Below are the code and all the weights of a small trained network. Each question names an input and a class and asks about switching units off, where a switched-off unit gives its printed mean instead of its output.

import numpy as np


def w(rows, s, z=0):
    codes = np.array(rows[::2]) - 128.0
    scale = np.full(codes.shape[1], s)
    scale[-1] = z or s
    return codes * scale


def norm(h):
    return h / np.sqrt((h * h).mean(-1, keepdims=True) + 1e-5)


def f(y):
    return np.maximum(y, 0)


def log_softmax(a):
    a = a - a.max(-1, keepdims=True)
    return a - np.log(np.exp(a).sum(-1, keepdims=True))


def net(x, mask):
    res = np.array(x, float).reshape(1, 6) / 4 @ E
    u = 0
    for l in range(2):
        y = f(norm(res) @ A[l][:, :-1].T + A[l][:, -1])
        res = res + np.where(mask[u : u + 6], y, B[l][:, -1]) @ B[l][:, :-1]
        u += 6
    return log_softmax(norm(res)[-1] @ U[:, :-1].T + U[:, -1])


A, B = {}, {}
E = w([
[213,105,78,100,44,74,164,128,140,197,27,111],'x0',
[173,124,86,70,174,2,64,155,153,96,142,198],'x1',
[214,106,58,92,126,150,125,157,92,89,172,113],'x2',
[231,95,143,164,195,213,127,159,36,111,121,77],'x3',
[173,114,136,74,171,42,118,114,96,129,199,72],'x4',
[128,140,74,219,111,19,190,211,73,143,133,193],'x5',
],0.0054)
A[0] = w([
[118,179,76,195,111,30,147,185,162,133,107,253,161],'L0N0',
[196,88,175,145,32,178,155,157,127,127,66,73,125],'L0N1',
[69,167,86,155,57,14,164,170,126,116,170,188,60],'L0N2',
[102,126,123,209,137,194,151,149,66,128,136,145,72],'L0N3',
[127,174,140,238,155,178,167,152,94,119,131,122,111],'L0N4',
[97,78,164,123,157,100,145,157,34,144,98,125,5],'L0N5',
],0.006,0.0028)
B[0] = w([
[111,104,71,141,92,125,80,22,66,95,57,158,254],'L0N0',
[120,104,81,86,158,92,87,35,70,3,196,153,205],'L0N1',
[47,131,31,151,101,162,86,84,45,101,100,180,225],'L0N2',
[166,36,144,150,73,135,168,186,101,134,198,55,181],'L0N3',
[204,86,133,142,94,81,216,115,201,72,147,77,190],'L0N4',
[62,127,150,105,103,25,71,213,112,168,219,72,140],'L0N5',
],0.0066,0.0072)
A[1] = w([
[79,164,230,167,178,225,105,156,164,156,151,71,165],'L1N0',
[187,125,88,119,155,1,130,174,36,164,157,75,168],'L1N1',
[174,122,77,74,87,58,71,119,159,155,134,113,6],'L1N2',
[31,86,165,114,90,193,113,62,116,108,91,119,188],'L1N3',
[112,122,115,88,163,78,73,207,140,81,209,197,96],'L1N4',
[121,140,101,59,147,115,130,86,123,164,132,95,36],'L1N5',
],0.006,0.0023)
B[1] = w([
[169,54,119,144,88,70,151,168,117,118,80,86,186],'L1N0',
[87,91,167,160,112,136,159,129,172,161,76,69,210],'L1N1',
[154,134,139,185,84,141,164,149,81,72,137,122,165],'L1N2',
[113,190,93,99,159,80,86,138,136,182,115,163,255],'L1N3',
[98,254,130,101,159,174,139,136,152,155,159,195,168],'L1N4',
[139,97,69,170,148,182,98,148,84,124,177,130,154],'L1N5',
],0.0097,0.0073)
U = w([
[181,5,106,119,74,139,176,129,65,56,138,47,171],'0',
[50,191,43,88,117,93,91,50,87,158,83,175,252],'1',
[84,125,220,119,133,101,186,165,193,231,103,76,10],'2',
[145,218,156,40,230,188,135,121,141,82,255,139,41],'3',
],0.0082,0.0019)

Each question gives the input, the list of numbers given to net, and the class t.
The units are the neurons (one row each of A and B). Each row of codes is followed by its name. A weight is (code - 128) times the scale printed after its matrix; where a second scale follows, it is the last column's (A, B and U).
mask holds one flag per neuron, layer by layer. A switched-off neuron (its flag False) gives its mean, the last column of its row in B, instead of its output. The means were averaged over made-up inputs and are rounded, as every weight is.
A unit's drop is (log p(t) with every unit on - log p(t) with that unit switched off) / (log p(t) with every unit on - log p(t) with every unit switched off).
The circuit of an input: a set's keep is (log p(t) with only the set's units on - log p(t) with every unit switched off) / (log p(t) with every unit on - log p(t) with every unit switched off). Starting from all 12 units, units are removed one at a time, each time the one whose removal leaves the highest keep (on an exact tie, the one counted first), for as long as the keep stays at least 0.8.
units of the circuit, in order: the units of the circuit, biggest drop first
unit that matters most: the unit with the biggest drop
k most important neurons: the k neurons with the biggest drops, biggest first
k most important neurons of layer l: the k neurons of layer l with the biggest drops, biggest first
drop when u is switched off: that unit's drop, to one decimal
input [0,3,0,8,-3,-7], class 3: unit that matters most => L0N1
input [-6,3,-4,5,1,-1], class 0: 4 most important neurons => L1N0, L0N1, L1N3, L0N2
input [-3,-7,-7,0,5,-2], class 0: 3 most important neurons => L1N0, L0N0, L1N4
input [-7,-2,1,-1,-6,-6], class 0: 3 most important neurons => L1N0, L0N0, L0N2
input [-2,5,7,0,4,-7], class 3: units of the circuit, in order => L1N4, L0N0
input [-1,1,-4,-1,4,-5], class 0: units of the circuit, in order => L0N0, L0N1, L1N0, L1N5
input [-4,-3,2,-1,-4,-5], class 0: 3 most important neurons => L1N0, L0N0, L0N2
input [-3,-2,-7,4,8,4], class 2: 2 most important neurons => L0N5, L1N1
input [4,1,-8,-4,4,-8], class 2: 2 most important neurons of layer 1 => L1N0, L1N4
input [-4,-8,-8,0,-1,-3], class 2: 3 most important neurons => L1N3, L1N2, L1N5
input [1,7,4,-1,8,-1], class 3: 2 most important neurons => L1N4, L0N0
input [-5,2,-4,4,4,4], class 2: 2 most important neurons of layer 1 => L1N1, L1N4
input [-1,4,-3,7,3,4], class 2: 2 most important neurons of layer 1 => L1N1, L1N4
input [2,8,1,-6,1,-8], class 3: 2 most important neurons => L0N0, L0N2
input [8,0,-7,7,-4,6], class 0: most important neuron of layer 0 => L0N4
input [-3,-8,-4,-2,-2,2], class 2: drop when L1N5 is switched off => 0.2
input [2,-1,-7,8,-6,3], class 0: drop when L1N2 is switched off => 0.0
input [-7,-4,8,-5,-8,-2], class 0: drop when L0N2 is switched off => 0.1
